Here is a tiny trained network, its code and every weight. The questions are about switching its units off for an input and a class, where a switched-off unit gives its printed mean instead of its output.

import numpy as np


def w(rows, s, z=0):
    codes = np.array(rows[::2]) - 128.0
    scale = np.full(codes.shape[1], s)
    scale[-1] = z or s
    return codes * scale


def f(y):
    return np.maximum(y, 0)


def log_softmax(a):
    a = a - a.max(-1, keepdims=True)
    return a - np.log(np.exp(a).sum(-1, keepdims=True))


def net(x, mask):
    res = np.array(x, float).reshape(1, 6) / 4 @ E
    y = f(res @ A[0][:, :-1].T + A[0][:, -1])
    res = res + np.where(mask, y, B[0][:, -1]) @ B[0][:, :-1]
    return log_softmax(res[-1] @ U[:, :-1].T + U[:, -1])


A, B = {}, {}
E = w([
[189,49,70,116,240,49],'x0',
[195,111,247,27,144,137],'x1',
[238,167,53,99,91,178],'x2',
[130,128,129,132,125,127],'x3',
[153,177,169,217,228,210],'x4',
[120,3,123,144,105,222],'x5',
],0.004)
A[0] = w([
[136,211,125,123,161,85,118],'n1',
[135,148,148,154,175,170,97],'n2',
[60,147,18,218,114,125,95],'n3',
[148,149,151,168,188,142,141],'n4',
[81,179,180,121,46,199,89],'n5',
[127,118,138,139,157,174,129],'n6',
[147,95,100,118,178,104,93],'n7',
[131,149,136,139,138,158,133],'n8',
[147,143,154,153,172,165,100],'n9',
[142,214,134,118,136,59,104],'n10',
[145,105,104,120,170,112,104],'n11',
[164,74,101,128,211,83,105],'n12',
[113,80,113,56,35,71,107],'n13',
[147,191,138,144,137,78,129],'n14',
[133,152,143,146,135,160,139],'n15',
[137,40,130,158,101,197,106],'n16',
[99,170,154,146,64,158,95],'n17',
[162,123,188,91,133,124,89],'n18',
[135,115,116,123,148,119,108],'n19',
[128,133,118,146,126,125,254],'n20',
[142,149,140,160,173,172,113],'n21',
[1,90,200,140,169,81,115],'n22',
[150,86,94,117,169,100,118],'n23',
[138,141,141,151,159,156,101],'n24',
[134,66,127,134,122,189,111],'n25',
[165,145,106,124,95,153,123],'n26',
[122,61,118,124,129,161,132],'n27',
[186,139,72,109,102,163,104],'n28',
[112,97,106,93,89,87,106],'n29',
[217,167,63,97,104,171,112],'n30',
[183,115,255,44,136,145,110],'n31',
],0.0096,0.0071)
B[0] = w([
[81,71,163,128,137,99,172],'n1',
[119,157,121,165,90,86,152],'n2',
[130,111,1,173,203,109,186],'n3',
[155,135,127,139,77,76,175],'n4',
[105,207,146,54,196,101,182],'n5',
[134,123,131,136,102,85,153],'n6',
[108,181,131,109,166,113,149],'n7',
[144,141,126,133,114,98,151],'n8',
[125,151,115,160,94,79,152],'n9',
[55,76,167,141,145,95,171],'n10',
[117,170,132,107,150,122,146],'n11',
[110,207,134,76,161,128,175],'n12',
[150,166,123,184,61,36,189],'n13',
[93,79,157,124,133,106,169],'n14',
[154,140,128,120,115,91,158],'n15',
[55,75,172,132,140,91,168],'n16',
[110,183,131,81,172,111,160],'n17',
[112,124,66,149,163,128,149],'n18',
[121,148,129,120,141,124,134],'n19',
[214,59,124,23,74,158,254],'n20',
[137,155,121,157,89,85,159],'n21',
[198,146,203,205,177,184,187],'n22',
[120,177,132,89,144,130,160],'n23',
[126,149,121,154,103,98,143],'n24',
[75,88,161,134,139,102,157],'n25',
[151,130,165,149,155,138,153],'n26',
[99,86,157,115,137,90,161],'n27',
[141,141,174,186,160,158,158],'n28',
[139,153,128,159,94,73,157],'n29',
[176,140,188,195,197,147,180],'n30',
[133,93,2,153,178,143,199],'n31',
],0.03,0.0071)
U = w([
[89,245,141,29,168,127,95],'0',
[124,95,2,165,160,151,93],'1',
[143,178,126,183,9,67,100],'2',
[17,36,198,125,127,114,97],'3',
[195,146,210,198,158,207,105],'4',
[185,95,128,69,104,126,253],'5',
[153,108,119,56,25,222,128],'6',
],0.0071,0.0073)

Each question gives the input, the list of numbers given to net, and the class t.
The units are the neurons (one row each of A and B). Each row of codes is followed by its name. A weight is (code - 128) times the scale printed after its matrix; where a second scale follows, it is the last column's (A, B and U).
mask holds one flag per neuron, in row order. A switched-off neuron (its flag False) gives its mean, the last column of its row in B, instead of its output. The means were averaged over made-up inputs and are rounded, as every weight is.
A unit's drop is (log p(t) with every unit on - log p(t) with that unit switched off) / (log p(t) with every unit on - log p(t) with every unit switched off).
The circuit of an input: a set's keep is (log p(t) with only the set's units on - log p(t) with every unit switched off) / (log p(t) with every unit on - log p(t) with every unit switched off). Starting from the 12 units with the biggest drops (on a tie, the unit counted first), units are removed one at a time, each time the one whose removal leaves the highest keep (on an exact tie, the one counted first), for as long as the keep stays at least 0.8.
circuit, biggest first: the units of the circuit, biggest drop first
unit that matters most: the unit with the biggest drop
top k neurons: the k neurons with the biggest drops, biggest first
drop of u: that unit's drop, to one decimal
input [1,-2,5,4,-1,1], class 4: circuit, biggest first => (n30; n28)
input [-3,-1,-8,0,-3,-2], class 4: circuit, biggest first => (n22)
input [5,-6,6,0,1,-8], class 3: top 2 neurons => (n10; n1)
input [8,0,0,-6,-7,-8], class 0: top 2 neurons => (n12; n23)
input [-8,8,7,6,6,-3], class 0: top 2 neurons => (n5; n17)
input [-4,3,6,-6,4,-5], class 4: top 3 neurons => (n30; n28; n26)
input [3,-7,-4,-4,8,-3], class 2: top 2 neurons => (n31; n4)
input [2,-4,7,-7,-1,-5], class 4: top 2 neurons => (n30; n28)
input [4,5,-4,6,6,7], class 3: top 2 neurons => (n16; n25)
input [-4,2,5,-1,-2,-7], class 3: circuit, biggest first => (n10; n1)
input [4,-4,5,-6,2,7], class 3: top 2 neurons => (n16; n25)
input [-6,-3,7,-6,-6,-1], class 4: top 4 neurons => (n30; n28; n26; n12)
input [6,1,1,2,-6,-6], class 0: top 2 neurons => (n12; n23)
input [-6,-1,-6,-1,-8,1], class 2: top 2 neurons => (n13; n29)
input [8,-5,-1,0,2,3], class 0: unit that matters most => n12
input [-8,5,-2,8,7,6], class 0: top 3 neurons => (n5; n17; n13)
input [-8,-1,0,3,-5,-7], class 0: top 2 neurons => (n5; n17)
input [3,-6,8,8,-1,8], class 3: drop of n16 => 1.1
input [-4,5,7,-6,8,-2], class 2: drop of n4 => 0.2
input [7,-5,8,7,-4,-6], class 4: drop of n2 => 0.0
input [4,-6,-2,2,1,0], class 1: unit that matters most => n3
